Each row is followed by its group and then its class within the group.
[  0  14  16  -3   5  -3  -6  16 -15   4  -4  10 -25  -8  -1   1 -12  16
  -4  -1  11   8   8 -34   9 -16   3   4] -> U.Q
[ 11  12   5 -10   1  -3 -16  11  -2   0  -6  -3  -8  -2  -3 -10  12  25
 -17  -6  13  17 -11 -30 -32 -19 -13  -2] -> U.D
[  9  -3   2   4   2   6  14  21  -2  11  -7  -1 -33   4   1  -6 -25  -1
 -10   8  -4  -1  19 -22  15 -17  -1  -7] -> R.K
[ 12   1  15   1  -5  -1   0  15   3   8 -13  -1 -10   8  -3  -6 -22   7
 -10  -2  11  13   2 -27 -15 -30 -11  -2] -> R.K
[ 17   2   2   6   4   7  26   7  -1   2  -6  -6 -12   0   2 -11 -23 -22
 -11  -7   8   3  17 -10  -7 -10  -2   1] -> R.J
[ 16   1  -4  -2 -18  -1   7  18  -5   7  -5  -7 -32  31   1  -3 -36  -7
  -8  -3   5   5  13 -21  -3 -21   3   3] -> R.J
[ 15   1 -26   3  -7  -5   6  10   0   3   1  10 -15  25   0   2 -11   1
 -22  -8   8  12  12 -21 -18 -24  -9   3] -> R.K
[  9   6   8  -5  -1  -3  -9  11   8  11  -3  -5  10   2  -4  -2  -7  31
 -21   1   3   2   2 -27 -19 -23  -7  -3] -> U.Q
[  4   0 -14   0   1   1  -4  18  -1   1  -6 -12 -35  -2   3  -4 -40  -2
 -14   3  10   1  17 -17  11 -18   0  -7] -> R.K
[ 11   1  -8  -1 -11  11  18  12   6   3 -13  -4 -15  -4   3  -8 -25 -14
 -20   1   4   3   5 -11  -8 -18  -4  -2] -> R.J
[  6   8  11  -7  -5   0  -9  12  -5   8  -5  14 -16  -1  -8  -5  -7  16
 -14  -2  13  10   3 -31 -11 -25  -4   0] -> U.Q
[ 22   2   0  -2 -13   4  14   6   8   6  -4   7  -4  17 -17  -9  -7  -5
 -20   4  15  12   6  -9 -38 -25  -9  -3] -> R.J
[ 11   3  15  -6   6  -3  -1  11   7   1  -2  -5 -11  -7  -2  -5  -3  21
  -8 -11  14  14  -1 -29 -38 -17  -5  16] -> U.D
[ 28   6  17  -7  -2  -8   2  17   0   2   0   3 -17  19  -1  -8  -6  25
 -27  -6  16  16  -1 -40 -20 -27  -8  -3] -> U.Q
[  4   5  -7  -5   1 -12  14  12  -6   3 -10  -1 -26   6   0  -4 -29  -1
  -8  -3   1   5  20 -18   7  -8   0   1] -> R.K
[  9  10  20  -5 -15  -6  -7   8  -2  -1   1   4   2   9  -7  -6   0  13
 -17  -2  12  19  -6 -27 -29 -22  -2   0] -> U.Q
[  5   3  14  -3  -4  -8  -7  10   6   0  -2  -2  -3  -5  -3  -1   6  10
 -21 -12  12  18  -5 -34 -16 -21 -14  -2] -> U.Q
[ 10  -1   6  -8  -3   2  -8  11 -11  15  -1  10  -4  -8  -7  -4  -6  18
  -3  -2  11   4  -1 -22 -27 -16  -3  -6] -> U.D
[ 22  34  14  -5   0  -6  -3   7  -7  -1  -9  -5 -10   6   4 -13 -10  17
  -3 -17  11  20  -1 -28 -50 -20  -9  -8] -> U.D
[  8  -3  21  -8   2   6  -4  21  -1   3   1  18 -14  18  -7  -2  -8  35
 -16  -2  13  14  -1 -32 -25 -27 -12  -4] -> U.Q
[  3   7 -10  -9  18  -7   2  16  -3 -11 -17 -14 -20 -18  -4  -5   2  -1
  -7  17   6   3   4 -18 -27  -5   1   2] -> U.D
[  2   5  17  -9  -2  -3 -14  16  -1   8   0   4  -6   9  -9  -7  16  31
 -20  -5   8  19  -2 -43 -33 -26  -7  -6] -> U.Q
[  4   9  23  -3  -5  -7 -10   5  -4   4  -6 -19  -7   8  -5  -7   3  11
 -20  -8   9  14  -6 -30 -24 -18 -11  -9] -> U.D
[  7   2   5  18   4 -12   5  14 -11  -4  -9   2 -22 -10  -4  -7 -22   5
  -3   5   4   1   4 -27   7  -6   2  -5] -> U.Q
[ 22  -7  -7   4  -6   1  11   9   2  -5 -13  -1 -13  -4  -2  -6 -19  -8
 -21  -7   8   8   6 -25 -12 -20  -3  -2] -> R.J
[ 11   5  18  -3  -6  -4  -4   1   3 -13   0   5   8  -4  -6  -6  18   7
 -12  -8  15  11 -11  -7 -26 -15  -9   2] -> U.D
[ 11   8  19  -7  -4  -5  -3   4 -13   2  -3   2  -1  25  -4 -10  -1  21
 -10 -13  20  15   4 -18 -35 -22  -7   3] -> U.D
[ 12  -2   7  -1   0  -4  17  10   2   6 -11   6 -17   8  -3  -6 -33  -4
 -14   2   6  15   8  -7  -2 -24   1   0] -> R.K
[ -8   5   7   2  -7   2   7  12  -5   0  -3  -4 -24   5  -4 -10 -16   3
 -13   7  14   8  10 -25   8 -10  -4   2] -> U.Q
[ 12  11  13 -12  -2  -8  -7  15 -12  -3  -9  -6 -15   4  -6  -5 -10  19
  -9  -7  13  15   3 -31 -31 -12  -6  -5] -> U.D
[ 16  -3 -11 -11   0   4   8   8  -9   0  -4  12  -4  15  -3 -13 -18   1
 -18  -3   9  10   8  -9 -28 -19  -6  -6] -> R.J
[  4  12  20   0  -7   2 -10  12  -2  14  -6   7 -12  18  -4  -6  -1   5
 -16  -2  14  12   3 -38  -6 -30  -9   2] -> U.Q
